Below are the code and all the weights of a small trained network. Each question names an input and a class and asks about switching units off, where a switched-off unit gives its printed mean instead of its output.

import numpy as np


def w(rows, s, z=0):
    codes = np.array(rows[::2]) - 128.0
    scale = np.full(codes.shape[1], s)
    scale[-1] = z or s
    return codes * scale


def f(y):
    return np.maximum(y, 0)


def log_softmax(a):
    a = a - a.max(-1, keepdims=True)
    return a - np.log(np.exp(a).sum(-1, keepdims=True))


def net(x, mask):
    res = np.array(x, float).reshape(1, 8) / 4 @ E
    y = f(res @ A[0][:, :-1].T + A[0][:, -1])
    res = res + np.where(mask, y, B[0][:, -1]) @ B[0][:, :-1]
    return log_softmax(res[-1] @ U[:, :-1].T + U[:, -1])


A, B = {}, {}
E = w([
[151,97,125,20,163,123,55,72,60,101,162],'x0',
[94,151,63,125,78,222,158,153,120,38,136],'x1',
[59,215,196,143,254,190,151,149,40,150,99],'x2',
[105,149,92,163,172,182,69,113,92,172,113],'x3',
[174,129,120,40,138,211,185,111,66,159,116],'x4',
[57,108,85,159,65,136,68,168,68,115,77],'x5',
[116,81,208,98,118,174,134,94,70,81,97],'x6',
[136,115,117,135,21,185,56,186,90,190,203],'x7',
],0.0085)
A[0] = w([
[121,191,107,179,96,114,161,222,167,100,139,101],'n0',
[138,139,93,100,85,197,170,144,157,122,122,140],'n1',
[113,170,70,138,180,126,142,125,85,81,101,125],'n2',
[160,174,63,121,206,98,121,155,122,104,186,186],'n3',
[64,159,189,104,209,150,180,115,150,143,128,28],'n4',
[98,149,111,124,166,109,142,157,135,129,82,5],'n5',
[104,128,88,143,143,69,124,111,145,90,119,250],'n6',
[118,75,158,129,48,87,122,146,158,178,158,217],'n7',
[72,176,158,193,93,117,99,225,119,161,132,154],'n8',
[118,97,102,109,89,124,166,121,117,2,121,219],'n9',
],0.011,0.0026)
B[0] = w([
[221,135,106,129,139,122,2,232,76,71,128,218],'n0',
[158,165,114,117,132,144,97,186,105,100,46,206],'n1',
[124,192,161,88,156,89,220,15,144,148,106,193],'n2',
[152,171,141,71,139,77,227,36,175,137,154,193],'n3',
[42,188,125,181,189,132,206,231,30,157,157,229],'n4',
[142,151,141,159,155,182,186,171,82,137,78,166],'n5',
[130,150,93,35,123,163,112,102,183,156,53,191],'n6',
[178,204,117,146,92,12,193,100,62,159,122,235],'n7',
[32,112,29,150,126,67,55,149,71,176,83,249],'n8',
[133,110,171,57,130,175,206,216,207,114,38,214],'n9',
],0.0075,0.012)
U = w([
[53,105,134,166,104,97,79,122,153,79,84,137],'0',
[95,145,74,113,122,179,31,203,83,152,85,138],'1',
[199,133,113,82,75,92,141,104,141,192,198,227],'2',
[80,38,116,236,88,175,154,107,205,43,206,2],'3',
[188,141,197,25,127,190,182,167,167,40,74,164],'4',
[136,126,91,97,159,117,139,47,248,155,185,16],'5',
[93,203,137,192,200,94,180,149,84,135,135,142],'6',
[255,151,128,184,84,132,121,167,174,55,105,43],'7',
],0.0087,0.0068)

Each question gives the input, the list of numbers given to net, and the class t.
The units are the neurons (one row each of A and B). Each row of codes is followed by its name. A weight is (code - 128) times the scale printed after its matrix; where a second scale follows, it is the last column's (A, B and U).
mask holds one flag per neuron, in row order. A switched-off neuron (its flag False) gives its mean, the last column of its row in B, instead of its output. The means were averaged over made-up inputs and are rounded, as every weight is.
A unit's drop is (log p(t) with every unit on - log p(t) with that unit switched off) / (log p(t) with every unit on - log p(t) with every unit switched off).
The circuit of an input: a set's keep is (log p(t) with only the set's units on - log p(t) with every unit switched off) / (log p(t) with every unit on - log p(t) with every unit switched off). Starting from all 10 units, units are removed one at a time, each time the one whose removal leaves the highest keep (on an exact tie, the one counted first), for as long as the keep stays at least 0.8.
units of the circuit, in order: the units of the circuit, biggest drop first
unit that matters most: the unit with the biggest drop
top k neurons: the k neurons with the biggest drops, biggest first
drop of u: that unit's drop, to one decimal
input [-4,7,4,-8,-5,-2,-2,-3], class 4: units of the circuit, in order -> (n9)
input [2,-3,2,-2,7,0,-8,-2], class 2: top 2 neurons -> (n3 n8)
input [-8,-8,-5,-6,0,1,7,-5], class 2: units of the circuit, in order -> (n7 n4)
input [-2,5,-1,7,-8,1,1,-8], class 4: units of the circuit, in order -> (n6 n9)
input [1,-8,-2,-6,7,3,-1,-4], class 2: units of the circuit, in order -> (n9 n4)
input [1,-8,-6,7,7,-6,7,-8], class 6: top 3 neurons -> (n4 n9 n6)
input [1,-2,-6,2,0,7,-3,-1], class 2: units of the circuit, in order -> (n7 n4)
input [8,4,-5,5,4,1,-3,5], class 2: top 2 neurons -> (n8 n0)
input [5,3,0,5,-1,7,5,1], class 4: top 2 neurons -> (n8 n9)
input [-4,-6,0,-8,-3,4,-5,-3], class 1: units of the circuit, in order -> (n0 n6)
input [3,-1,-1,2,4,3,-4,-2], class 2: top 2 neurons -> (n9 n4)
input [4,3,7,7,-3,7,-6,1], class 6: top 2 neurons -> (n2 n3)
input [-2,1,8,-1,-3,3,-4,3], class 1: top 2 neurons -> (n8 n0)
input [5,-5,-5,1,-3,2,8,3], class 2: unit that matters most -> n7
input [-8,4,-2,-1,-5,-3,5,-3], class 4: top 2 neurons -> (n9 n6)
input [1,-2,-4,0,-6,3,-5,-8], class 4: drop of n6 -> 0.2
input [-4,-4,-8,5,4,-8,-7,-7], class 5: drop of n3 -> 0.1
input [-6,8,3,-1,-6,3,6,1], class 1: drop of n8 -> 0.4
